Below are the code and all the weights of a small trained network. Each question names an input and a class and asks about switching units off, where a switched-off unit gives its printed mean instead of its output.

import numpy as np


def w(rows, s, z=0):
    codes = np.array(rows[::2]) - 128.0
    scale = np.full(codes.shape[1], s)
    scale[-1] = z or s
    return codes * scale


def f(y):
    return np.maximum(y, 0)


def log_softmax(a):
    a = a - a.max(-1, keepdims=True)
    return a - np.log(np.exp(a).sum(-1, keepdims=True))


def net(x, mask):
    res = np.array(x, float).reshape(1, 3) / 4 @ E
    y = f(res @ A[0][:, :-1].T + A[0][:, -1])
    res = res + np.where(mask, y, B[0][:, -1]) @ B[0][:, :-1]
    return log_softmax(res[-1] @ U[:, :-1].T + U[:, -1])


A, B = {}, {}
E = w([
[165,211,132,214,185,230,162,186,161,90],'x0',
[99,90,1,113,185,208,208,83,62,26],'x1',
[70,148,245,41,233,113,120,159,212,24],'x2',
],0.0084)
A[0] = w([
[146,90,96,105,80,93,135,70,77,200,214],'N0',
[183,121,127,99,121,157,146,107,88,88,139],'N1',
[99,115,57,152,180,173,254,112,84,72,154],'N2',
[225,185,167,203,116,138,105,160,227,176,201],'N3',
[127,109,234,96,115,77,70,153,107,188,181],'N4',
[132,167,2,182,83,158,205,82,70,105,253],'N5',
[152,130,13,139,200,169,202,119,83,52,175],'N6',
[85,178,206,85,252,146,179,152,199,55,170],'N7',
],0.0071,0.0034)
B[0] = w([
[128,96,116,126,73,102,134,78,86,199,202],'N0',
[98,113,136,140,134,144,118,141,168,148,153],'N1',
[142,15,107,155,227,182,160,156,234,113,216],'N2',
[140,228,120,150,151,150,114,241,133,142,213],'N3',
[55,142,55,117,187,63,99,112,187,161,215],'N4',
[179,32,168,194,141,230,181,119,111,153,229],'N5',
[154,38,107,168,234,255,175,106,159,146,225],'N6',
[64,150,222,74,154,170,200,167,41,8,250],'N7',
],0.0082,0.013)
U = w([
[121,212,94,173,166,71,55,176,227,174,139],'0',
[204,162,121,140,113,162,104,132,130,115,65],'1',
[103,83,95,68,92,59,89,24,153,162,206],'2',
[93,146,143,115,148,69,111,100,200,98,4],'3',
[93,204,195,80,150,137,149,153,78,49,211],'4',
[142,53,117,183,202,182,151,126,155,118,151],'5',
[180,116,119,220,2,139,136,119,22,185,113],'6',
],0.0089,0.0031)

Each question gives the input, the list of numbers given to net, and the class t.
The units are the neurons (one row each of A and B). Each row of codes is followed by its name. A weight is (code - 128) times the scale printed after its matrix; where a second scale follows, it is the last column's (A, B and U).
mask holds one flag per neuron, in row order. A switched-off neuron (its flag False) gives its mean, the last column of its row in B, instead of its output. The means were averaged over made-up inputs and are rounded, as every weight is.
A unit's drop is (log p(t) with every unit on - log p(t) with that unit switched off) / (log p(t) with every unit on - log p(t) with every unit switched off).
The circuit of an input: a set's keep is (log p(t) with only the set's units on - log p(t) with every unit switched off) / (log p(t) with every unit on - log p(t) with every unit switched off). Starting from all 8 units, units are removed one at a time, each time the one whose removal leaves the highest keep (on an exact tie, the one counted first), for as long as the keep stays at least 0.8.
circuit, biggest first: the units of the circuit, biggest drop first
k most important neurons: the k neurons with the biggest drops, biggest first
drop when u is switched off: that unit's drop, to one decimal
input [7,-8,8], class 4: circuit, biggest first : (N7)
input [-5,-8,-2], class 0: 2 most important neurons : (N3, N4)
input [0,-1,-2], class 6: circuit, biggest first : (N2, N6)
input [-7,4,5], class 4: circuit, biggest first : (N5, N6)
input [5,-2,-4], class 6: circuit, biggest first : (N2, N6)
input [-1,-1,0], class 2: 2 most important neurons : (N7, N3)
input [7,1,4], class 4: 2 most important neurons : (N7, N5)
input [-6,-8,-8], class 2: 2 most important neurons : (N4, N0)
input [2,-1,-3], class 6: 2 most important neurons : (N2, N6)
input [-8,3,-2], class 2: 2 most important neurons : (N3, N7)
input [-3,-4,4], class 3: drop when N4 is switched off : 0.6
input [-7,-2,-4], class 2: drop when N4 is switched off : 0.1
input [7,2,8], class 4: drop when N7 is switched off : 1.2
input [5,-8,-8], class 0: circuit, biggest first : (N3)
input [1,0,-5], class 6: drop when N2 is switched off : 0.2
